[[-5.62 -1.93 -5.98 -8.10]
 [ 7.94 -1.16  6.38 -1.33]] --> -5.62

[[-3.00 -4.61  3.44  3.00  7.04  1.83  7.05]
 [ 1.79  4.91 -0.45  6.31  0.54  3.78  0.34]
 [-1.24  2.11 -1.02 -1.00  3.93 -1.43  3.75]] --> 1.79

[[ 0.22 -5.66  3.29 -4.86 -1.60]
 [ 6.79  8.10 -2.31  7.67 -0.32]
 [ 2.97 -1.54  3.03  0.95  1.95]] --> 6.79

[[ 1.22  5.83 -4.40 -6.22]
 [ 0.66  7.16 -3.63 -6.27]] --> 1.22

[[ 0.17 -6.01  0.62 -3.14 -5.93]
 [-1.88 -6.62  1.16  5.98  3.67]] --> 0.17

[[ 5.97  5.69  3.77  4.32  6.18  1.99]
 [ 0.22 -7.89  1.01  8.17  3.70 -6.99]] --> 5.97

[[-0.16  6.95 -3.59  4.26]
 [-2.97  0.65  2.05 -3.60]
 [-0.82 -0.23  3.90  3.15]] --> -2.97

[[ 4.00 -4.87 -0.37  4.11]
 [ 6.57 -2.88 -1.71  4.29]
 [ 4.38 -4.83 -0.83  4.13]] --> 6.57

[[ 3.23  6.66  0.32  1.81  0.50]
 [ 0.07  1.90  0.66 -3.97 -3.51]] --> 3.23
---
[ 3.31  1.66 -1.35  8.05] >> 3.31
[ 6.58 -0.55  5.26  1.60 -1.49 -3.26  1.95] >> 1.60
[-5.18 -3.99  1.51 -2.37 -3.43 -3.05 -8.19] >> -2.37
[-0.53 -0.83 -1.46  1.69  7.76 -0.19] >> -1.46
[-8.16  1.72  4.85  3.67] >> -8.16
[ 3.99  4.89  7.58 -3.77 -1.76 -7.24] >> 7.58
[-1.92 -0.47 -6.90  0.94 -7.42] >> -0.47
---
array([-3.39,  3.01, -6.39,  2.04, -5.34, -0.02,  0.98]) out -0.02

array([[-0.07,  0.26,  1.35, -0.63, -0.26],
       [-4.97, -0.06, -7.47, -3.26,  1.90],
       [ 1.15,  2.09,  2.30,  1.02,  1.28]]) out -0.63

array([[ 1.92, -0.53, -1.90,  6.54,  1.72,  0.86,  1.50],
       [-1.03,  0.13,  1.15, -3.88, -0.19,  0.48, -0.86]]) out 0.86

array([[-5.98,  5.14, -6.78, -3.16, -2.12],
       [-2.18, -2.20, -7.98, -1.95, -4.98],
       [-2.38,  4.67,  3.00,  1.45, -1.90]]) out -3.16

array([[ 2.53,  2.35,  0.20, -1.77],
       [ 1.10, -6.14,  0.71, -0.58]]) out 0.20

array([ 0.44,  3.10, -2.37, -7.26,  2.28]) out -7.26

array([ 5.86,  1.96,  1.70,  4.94, -3.04,  3.34]) out -3.04

array([ 0.36, -5.77,  7.70,  2.71]) out 7.70
---
array([[ 2.48, -5.28, -0.41, -1.43, -5.25,  3.91],
       [-1.42, -3.77, -1.94,  2.63, -4.26,  5.80],
       [ 4.72, -3.68,  1.88, -5.16, -3.59,  0.45]])	2.48

array([[-2.48,  4.68, -1.51, -2.33, -2.46, -3.97],
       [-4.98,  1.93, -0.01,  1.09, -1.81, -2.48],
       [-4.33,  2.86, -2.90, -2.51, -7.10, -3.90]])	-2.48

array([[ 3.71,  2.57, -3.77,  6.25,  1.54,  3.48],
       [-0.50, -0.80,  3.67, -4.20, -0.96,  1.00],
       [-5.12, -3.74,  1.97, -6.27, -0.55, -2.41]])	3.71

array([[ 4.16, -0.56,  0.26,  1.41],
       [ 6.62, -0.34, -0.57, -0.51],
       [ 2.12, -0.19, -0.31,  0.30]])	4.16

array([[-2.68, -2.88, -2.18, -0.27, -3.27,  1.14],
       [ 1.16,  3.46, -0.68,  2.08,  6.99, -0.48],
       [ 0.51, -1.35,  1.44, -0.38, -1.31,  0.17]])	-2.68

array([[ 6.78, -0.22,  3.11, -4.26, -5.81],
       [ 3.64, -0.22,  3.11, -4.26, -5.81],
       [ 6.78,  0.42,  3.11, -5.25, -5.81]])	6.78

array([[-6.16,  4.34,  1.72,  5.14],
       [ 0.73,  2.66,  0.66,  2.55],
       [-6.38,  5.57, -0.65,  0.00]])	-6.16
---
[[-0.4  0.5  0.8  1.4  0.7]
 [ 2.0 -0.7 -0.4  0.3 -1.3]
 [ 0.8  0.5 -0.1 -0.7  0.4]] ans = -0.7

[[-0.652  1.620 -0.616 -0.616 -1.207]
 [ 0.325  0.900 -0.108 -0.108  1.640]
 [-0.964  0.902  1.442  1.442 -0.692]] ans = 1.442

[[  51.5  199.8 -157.7 -196.8 -197.6 -189.2]
 [-184.9    8.4  219.4 -143.6 -196.4 -201.2]
 [-186.6  -67.4  230.3 -106.7 -194.1 -186.5]] ans = -194.1

[[ 0.226  0.216  0.175 -0.200]
 [-0.102  0.043 -0.213 -0.018]
 [-0.199  0.132  0.027 -0.111]] ans = 0.027

[[-0.01  0.05  0.01 -0.04  0.04 -0.17]
 [-0.11  0.15  0.02 -0.19 -0.05 -0.15]
 [ 0.09 -0.15 -0.02  0.04 -0.04  0.05]] ans = -0.04

[[ -65.9 -244.7   48.0  -15.4   99.1   61.7   51.1]
 [  -8.3 -186.8 -115.5  -51.4 -198.9  -47.2   41.7]
 [ 206.1  -37.6 -182.0 -191.0  -66.9   46.1  -43.6]] ans = 46.1
